Below are the code and all the weights of a small trained network. Each question names an input and a target symbol and asks about switching units off, where a switched-off unit gives its printed mean instead of its output.

import numpy as np


def w(rows, s, z=0):
    codes = np.array(rows[::2]) - 128.0
    scale = np.full(codes.shape[1], s)
    scale[-1] = z or s
    return codes * scale


def norm(h):
    return h / np.sqrt((h * h).mean(-1, keepdims=True) + 1e-5)


def f(y):
    return y / 2 * (1 + np.tanh(0.7978845608 * (y + 0.044715 * y**3)))


def softmax(a):
    e = np.exp(a - a.max(-1, keepdims=True))
    return e / e.sum(-1, keepdims=True)


def log_softmax(a):
    a = a - a.max(-1, keepdims=True)
    return a - np.log(np.exp(a).sum(-1, keepdims=True))


def net(x, mask):
    ids = ['δζθλπτ'.index(c) for c in x.split()]
    T = len(ids)
    res = E[ids] + P[:T]
    u = 0
    for l in range(2):
        r = norm(res)
        for j in range(3):
            rows = slice(2 * j, 2 * j + 2)
            q, k, v = (r @ M[l][rows].T for M in (Q, K, V))
            z = softmax(np.where(np.tri(T) > 0, q @ k.T / 2**0.5, -1e9)) @ v
            o = O[l][rows]
            res = res + np.where(mask[u + j], z, o[:, -1]) @ o[:, :-1]
        u += 3
        y = f(norm(res) @ A[l][:, :-1].T + A[l][:, -1])
        res = res + np.where(mask[u : u + 4], y, B[l][:, -1]) @ B[l][:, :-1]
        u += 4
    return log_softmax(norm(res)[-1] @ U[:, :-1].T + U[:, -1])


Q, K, V, O, A, B = {}, {}, {}, {}, {}, {}
E = w([
[218,78,85,66,109,197],'δ',
[85,96,96,50,94,169],'ζ',
[182,156,88,76,158,107],'θ',
[41,3,156,165,204,149],'λ',
[21,218,126,175,67,164],'π',
[151,60,149,135,153,107],'τ',
],0.022)
P = w([
[166,97,168,38,219,244],'0',
[161,134,52,125,247,142],'1',
[124,166,72,122,226,91],'2',
[95,165,95,126,228,54],'3',
[89,170,143,126,215,4],'4',
[108,132,126,135,173,40],'5',
],0.0039)
Q[0] = w([
[103,139,195,205,146,103],'L0H0',
[167,57,106,204,223,130],'L0H0',
[63,117,174,156,100,198],'L0H1',
[159,63,134,12,119,171],'L0H1',
[146,84,129,68,220,202],'L0H2',
[79,151,100,6,112,106],'L0H2',
],0.011)
K[0] = w([
[236,255,176,133,133,162],'L0H0',
[143,82,208,162,237,75],'L0H0',
[17,77,91,148,59,164],'L0H1',
[78,39,207,87,218,7],'L0H1',
[102,156,167,154,120,55],'L0H2',
[131,131,216,204,125,75],'L0H2',
],0.01)
V[0] = w([
[92,144,148,181,254,76],'L0H0',
[175,131,133,91,29,46],'L0H0',
[206,194,191,104,105,124],'L0H1',
[106,208,95,128,89,233],'L0H1',
[20,148,215,255,112,139],'L0H2',
[175,161,137,231,64,229],'L0H2',
],0.007)
O[0] = w([
[153,106,203,109,156,145,159],'L0H0',
[149,119,105,185,120,111,35],'L0H0',
[112,168,95,207,105,111,53],'L0H1',
[24,115,142,134,132,163,8],'L0H1',
[108,145,169,140,70,153,1],'L0H2',
[146,120,170,249,122,146,78],'L0H2',
],0.012,0.0043)
A[0] = w([
[236,156,145,77,124,87,196],'L0N0',
[210,169,176,222,124,49,61],'L0N1',
[64,102,222,210,163,86,2],'L0N2',
[179,144,145,2,123,205,191],'L0N3',
],0.0077,0.0053)
B[0] = w([
[47,153,112,118,115,12,245],'L0N0',
[151,116,207,60,101,2,127],'L0N1',
[202,93,218,224,213,143,128],'L0N2',
[103,101,110,148,52,96,254],'L0N3',
],0.0087,0.0094)
Q[1] = w([
[37,129,145,149,108,147],'L1H0',
[146,47,104,127,165,30],'L1H0',
[182,197,167,180,228,148],'L1H1',
[203,40,130,168,114,102],'L1H1',
[174,160,117,92,58,195],'L1H2',
[221,63,186,6,104,163],'L1H2',
],0.011)
K[1] = w([
[138,50,154,134,118,150],'L1H0',
[180,54,195,120,222,73],'L1H0',
[211,103,72,35,11,131],'L1H1',
[164,167,115,76,199,38],'L1H1',
[80,115,60,151,78,136],'L1H2',
[211,102,66,93,26,146],'L1H2',
],0.011)
V[1] = w([
[129,139,90,28,223,133],'L1H0',
[233,218,51,75,103,195],'L1H0',
[212,111,144,89,85,175],'L1H1',
[64,248,81,170,2,82],'L1H1',
[103,187,143,26,90,104],'L1H2',
[195,213,143,22,104,170],'L1H2',
],0.0082)
O[1] = w([
[62,123,230,189,113,150,253],'L1H0',
[137,191,63,230,117,214,72],'L1H0',
[198,117,47,173,164,134,67],'L1H1',
[129,254,114,140,70,143,79],'L1H1',
[228,134,113,187,128,154,206],'L1H2',
[244,162,74,192,164,178,157],'L1H2',
],0.0087,0.0053)
A[1] = w([
[241,107,165,70,89,231,164],'L1N0',
[43,195,214,158,94,148,5],'L1N1',
[103,209,188,223,142,254,191],'L1N2',
[128,49,145,166,99,154,254],'L1N3',
],0.0089,0.0021)
B[1] = w([
[156,222,185,173,216,184,239],'L1N0',
[254,68,123,192,27,62,252],'L1N1',
[194,220,198,113,138,27,246],'L1N2',
[221,110,226,170,85,178,235],'L1N3',
],0.0078,0.0028)
U = w([
[114,31,43,134,1,182,15],'δ',
[41,100,180,58,152,241,63],'ζ',
[193,163,92,167,175,205,252],'θ',
[121,62,192,93,119,143,81],'λ',
[117,187,187,193,57,158,191],'π',
[184,136,91,94,132,50,36],'τ',
],0.0099,0.0047)

Each question gives the input, a string of symbols that net reads in full, and the target symbol t.
The units are the heads (2 rows each of Q, K, V and O) and the neurons (one row each of A and B). Each row of codes is followed by its name. A weight is (code - 128) times the scale printed after its matrix; where a second scale follows, it is the last column's (O, A, B and U).
mask holds one flag per unit, layer by layer, with each layer's heads first. A switched-off unit (its flag False) gives its mean, the last column of its rows in O or B, instead of its output. The means were averaged over made-up inputs and are rounded, as every weight is.
A unit's drop is (log p(t) with every unit on - log p(t) with that unit switched off) / (log p(t) with every unit on - log p(t) with every unit switched off).
The circuit of an input: a set's keep is (log p(t) with only the set's units on - log p(t) with every unit switched off) / (log p(t) with every unit on - log p(t) with every unit switched off). Starting from the 12 units with the biggest drops (on a tie, the unit counted first), units are removed one at a time, each time the one whose removal leaves the highest keep (on an exact tie, the one counted first), for as long as the keep stays at least 0.8.
circuit, biggest first: the units of the circuit, biggest drop first
most important unit: the unit with the biggest drop
k most important neurons: the k neurons with the biggest drops, biggest first
top k neurons in layer l: the k neurons of layer l with the biggest drops, biggest first
heads that matter: for each layer, one digit per head in row order, 1 if its drop is at least 0.15 and else 0, layers parted by /
drop of u: that unit's drop, to one decimal
input ζ δ δ δ δ, target δ: circuit, biggest first	L0H1, L0H0
input δ π δ π, target θ: heads that matter	001 / 110
input τ δ δ π δ, target π: circuit, biggest first	L0H2, L1H1
input δ π δ, target π: heads that matter	001 / 010
input θ π λ π, target ζ: most important unit	L0H2
input τ θ λ ζ θ, target λ: heads that matter	100 / 110
input τ δ δ δ ζ, target δ: heads that matter	100 / 100
input λ θ τ λ δ θ, target λ: circuit, biggest first	L1H1, L0H0
input π δ δ δ δ, target θ: 3 most important neurons	L0N0, L0N3, L1N0
input δ δ δ π π ζ, target π: heads that matter	000 / 010
input θ θ δ δ δ, target δ: heads that matter	011 / 100
input δ π π θ, target π: heads that matter	000 / 010
input δ θ δ θ, target θ: top 2 neurons in layer 0	L0N3, L0N1
input ζ τ θ π τ δ, target θ: circuit, biggest first	L1N0
input π δ δ θ π, target θ: top 2 neurons in layer 0	L0N3, L0N0
input δ ζ π ζ, target π: drop of L1H1	0.6
input δ δ θ, target θ: drop of L0H0	0.3
